Below are the code and all the weights of a small trained network. Each question names an input and a class and asks about switching units off, where a switched-off unit gives its printed mean instead of its output.

import numpy as np


def w(rows, s, z=0):
    codes = np.array(rows[::2]) - 128.0
    scale = np.full(codes.shape[1], s)
    scale[-1] = z or s
    return codes * scale


def f(y):
    return y / 2 * (1 + np.tanh(0.7978845608 * (y + 0.044715 * y**3)))


def log_softmax(a):
    a = a - a.max(-1, keepdims=True)
    return a - np.log(np.exp(a).sum(-1, keepdims=True))


def net(x, mask):
    res = np.array(x, float).reshape(1, 4) / 4 @ E
    y = f(res @ A[0][:, :-1].T + A[0][:, -1])
    res = res + np.where(mask, y, B[0][:, -1]) @ B[0][:, :-1]
    return log_softmax(res[-1] @ U[:, :-1].T + U[:, -1])


A, B = {}, {}
E = w([
[121,124,122,199,83,130,10,100],'x0',
[67,210,115,182,109,117,186,105],'x1',
[175,153,191,149,61,75,150,143],'x2',
[196,215,159,127,224,191,109,57],'x3',
],0.014)
A[0] = w([
[66,73,113,125,103,92,175,172,76],'N1',
[108,155,118,4,152,89,222,130,75],'N2',
[90,84,59,107,166,189,112,115,108],'N3',
[125,126,80,102,88,88,100,183,21],'N4',
[212,59,138,49,132,141,70,146,2],'N5',
[193,163,156,109,199,137,114,114,87],'N6',
[94,171,42,143,157,124,134,144,96],'N7',
[104,115,87,195,75,111,43,78,154],'N8',
[126,179,141,144,153,145,146,96,76],'N9',
[172,151,124,141,124,159,137,89,101],'N10',
[51,204,120,169,87,121,165,90,65],'N11',
[209,132,217,150,62,105,154,129,132],'N12',
[139,121,125,76,106,150,183,143,68],'N13',
],0.013,0.0054)
B[0] = w([
[78,63,39,144,150,197,142,109,222],'N1',
[203,160,144,82,168,138,46,108,230],'N2',
[65,141,216,180,182,66,159,215,208],'N3',
[99,94,82,145,150,142,128,166,174],'N4',
[254,74,134,140,58,79,182,121,202],'N5',
[64,93,67,139,120,209,146,112,195],'N6',
[161,131,165,136,127,84,176,139,177],'N7',
[167,128,137,53,153,156,62,143,252],'N8',
[149,50,79,160,114,171,138,157,175],'N9',
[102,120,130,145,149,217,133,146,162],'N10',
[254,82,132,133,123,83,165,104,226],'N11',
[50,142,165,137,212,103,154,218,202],'N12',
[144,145,126,118,141,110,42,126,166],'N13',
],0.012,0.018)
U = w([
[90,86,17,152,135,213,157,131,108],'0',
[172,167,144,83,178,140,1,115,128],'1',
[222,101,130,152,93,67,248,116,130],'2',
[59,142,227,169,229,69,196,183,121],'3',
[115,152,135,82,135,136,149,119,255],'4',
[86,150,129,144,96,101,182,77,105],'5',
[39,249,107,120,123,121,98,86,101],'6',
],0.009,0.019)

Each question gives the input, the list of numbers given to net, and the class t.
The units are the neurons (one row each of A and B). Each row of codes is followed by its name. A weight is (code - 128) times the scale printed after its matrix; where a second scale follows, it is the last column's (A, B and U).
mask holds one flag per neuron, in row order. A switched-off neuron (its flag False) gives its mean, the last column of its row in B, instead of its output. The means were averaged over made-up inputs and are rounded, as every weight is.
A unit's drop is (log p(t) with every unit on - log p(t) with that unit switched off) / (log p(t) with every unit on - log p(t) with every unit switched off).
The circuit of an input: a set's keep is (log p(t) with only the set's units on - log p(t) with every unit switched off) / (log p(t) with every unit on - log p(t) with every unit switched off). Starting from the 12 units with the biggest drops (on a tie, the unit counted first), units are removed one at a time, each time the one whose removal leaves the highest keep (on an exact tie, the one counted first), for as long as the keep stays at least 0.8.
units of the circuit, in order: the units of the circuit, biggest drop first
top k neurons: the k neurons with the biggest drops, biggest first
drop of u: that unit's drop, to one decimal
input [-4,-7,-7,0], class 2: top neuron : (N5)
input [3,7,-1,6], class 2: top 4 neurons : (N11; N1; N7; N4)
input [-8,-8,7,0], class 1: top 2 neurons : (N2; N13)
input [-6,6,6,-6], class 0: top 2 neurons : (N1; N8)
input [-6,5,2,6], class 0: top 3 neurons : (N6; N9; N8)
input [-7,1,8,6], class 3: top 2 neurons : (N12; N8)
input [-6,2,-7,7], class 0: top 3 neurons : (N6; N9; N12)
input [-4,2,-6,-2], class 3: top 2 neurons : (N3; N8)
input [4,8,-5,7], class 2: top 3 neurons : (N11; N7; N1)
input [1,-2,-7,5], class 3: top 2 neurons : (N3; N1)
input [5,-2,7,7], class 0: top 2 neurons : (N6; N3)
input [-8,8,5,-5], class 1: top 3 neurons : (N2; N13; N5)
input [2,6,8,5], class 3: top 2 neurons : (N12; N5)
input [-7,-7,5,-2], class 1: top 3 neurons : (N2; N13; N11)
input [-7,1,2,4], class 1: top neuron : (N2)
input [-6,0,6,4], class 1: drop of N1 : 0.1
input [-2,-5,6,-1], class 3: drop of N12 : 2.8
input [5,-1,8,2], class 3: drop of N12 : 1.5
input [2,-1,5,-7], class 0: drop of N10 : 0.0
input [8,8,2,-5], class 1: units of the circuit, in order : (N8)
